san: [127 149 137 120 126 117  74 138 138 141 111]
mileg: [127 149 137 120 126 117  74 138 138 121 111]
mek: [146 102 143 226  76 180 114 163 156  93  94]
fafi: [116 179 107 145 134 143 143 131 143  48 146]
Dupu: [127 147  92 161 115 146 102 143 225 105 151]
Lagif: [161 113 137 120 126 117  74 138 225 105 135]
which: [146 102 143 225] | Dupu
which: [161 115] | Dupu

mileg: [ 88 199  70 205 173 130 135]
Zuse: [130 124 122 121 173 155  95]
Lagif: [114 161 112 153 173 139 124]
mek: [ 99 200  88 187 173 151 118]
fafi: [125 136 124 134 173 130 128]
san: [ 86 199  69 206 173 128 136]
Mitu: [124 130 129 127 173 133 121]
Dupu: [110 168 106 160 173 143 121]
tili: [112 136  88 173 187 151 104]
gakar: [112 136 125 123 173 149 105]
Datir: [125 129 127 127 173 130 124]
vip: [ 88 199  69 206 173 127 137]
which: [125 129 127 127 173 130 124] | Datir
which: [124 130] | Mitu
which: [ 88 187 173 151] | mek
which: [ 69 206 173 128] | san
which: [ 86 199  69 206 173 128 136] | san
which: [ 99 200  88 187 173 151] | mek

fafi: [136 133 141 141 138 141 130 174 115 120  80 131 145 151  68 111 111]
san: [104 110 136 133 141 142 138 141 130 138 139 147 124 115 203 111 159]
gakar: [123 149 130 156 123 124 100 174 115 120  80 131 145 151  68 111 137]
Dupu: [137 145  90 154 128 130 157 120 149 105 141 124 124 115  83 111 159]
Mitu: [131 142 131 127 116  98  75 141 160 134 122 128 122 136  36 156  84]
mileg: [129  90  88 122 104 110 136 133 141 142 138 141 128 138 139 147 133]
which: [104 110 136 133 141 142 138 141 128 138 139 147] | mileg
which: [136 133 141 142 138 141 130] | san
which: [123 149 130 156 123 124] | gakar
which: [129  90  88] | mileg
which: [123 149 130 156 123] | gakar
which: [129  90  88 122 104 110 136 133 141 142 138 141 128 138 139 147 133] | mileg
which: [156  84] | Mitu

Datir: [141 192 140 140 150 135 130 140 130 167 135 148 142 146 140 154 160 216]
Lagif: [137 159 133 142 146 132 154 144 134 164 134 144 136 139 135 137 144 168]
tili: [146 131 130 143 132 129 134 129 140 133 182 173 139 163 157 173 180 205]
fafi: [139 146 131 133 143 132 129 134 129 140 133 135 132 136 132 135 135 150]
vip: [141 192 140 140 150 135 130 140 130 167 135 148 142 146 136 135 138 191]
which: [146 131 133 143 132 129 134 129 140 133] | fafi
which: [146 136 135] | vip

Mitu: [127 128 127 129 127 128 128 129 128 129 128 128 129 127 129 129 129 128
 128 129 128 128 129 128 128 128 128 128 128 128 127 128 129 128 127 129
 127 129 129 129 128 127 128 129 130 130 133 137 146 157 173 186]
Zuse: [126 127 128 127 129 130 127 127 128 128 128 128 128 129 129 128 128 128
 128 129 127 127 128 127 128 128 129 129 126 128 128 129 127 127 128 128
 128 128 128 129 128 128 130 131 134 141 152 167 181 192 198 200]
san: [127 128 128 128 128 129 129 130 128 129 128 127 129 129 129 128 127 128
 128 127 128 130 130 129 135 141 150 166 179 192 198 199 201 203 202 201
 202 201 203 201 203 202 201 203 203 203 202 203 203 203 203 202]
Datir: [129 128 129 127 128 128 127 127 128 130 129 129 132 136 145 158 174 186
 194 200 200 202 202 202 203 204 202 203 203 202 202 203 203 202 203 204
 203 202 203 202 202 204 205 203 203 202 202 205 202 203 202 203]
tili: [127 130 128 129 130 130 133 139 150 162 177 189 195 199 201 202 204 202
 203 202 204 203 203 203 203 203 202 203 203 203 201 203 203 202 203 203
 203 204 202 203 204 202 203 202 204 203 202 205 202 203 202 202]
Lagif: [128 129 129 129 127 129 128 126 127 129 128 129 128 129 127 128 128 127
 128 129 127 128 129 127 129 128 128 129 131 134 140 153 166 182 202 202
 203 203 203 203 203 203 203 203 202 202 203 204 203 203 202 203]
mek: [128 130 133 139 149 163 178 190 195 133 129 202 204 203 202 203 202 205
 203 203 204 203 204 203 202 202 201 203 202 204 203 203 202 203 202 204
 203 203 203 204 201 202 202 203 201 203 203 202 201 202 203 202]
fafi: [127 129 128 128 128 128 128 128 127 127 129 133 133 140 150 164 180 191
 195 199 201 202 204 203 203 203 202 203 203 202 202 202 203 201 203 202
 203 202 203 202 204 203 203 203 201 202 203 202 204 203 202 202]
vip: [129 128 129 127 128 129 128 128 127 129 128 128 127 129 128 128 127 129
 130 130 130 131 136 145 158 174 187 194 199 201 202 202 202 203 204 203
 203 201 204 203 202 203 203 202 203 200 202 201 202 203 202 202]
mileg: [128 127 128 128 128 128 129 129 129 129 133 137 146 159 175 186 194 200
 202 203 203 202 203 202 203 201 203 201 204 203 203 204 202 202 203 203
 203 203 203 202 203 203 203 202 202 201 203 202 202 202 203 202]
which: [203 203 203 203 203 202 203 203 203 202 202] | mileg
which: [128 128 129 127 129] | Mitu
which: [128 127 128 128 128 128 129 129 129 129 133 137 146 159 175 186 194 200
 202 203 203 202 203 202 203 201 203 201 204 203 203 204 202 202 203 203
 203 203 203 202 203 203 203 202 202 201 203 202 202 202 203 202] | mileg

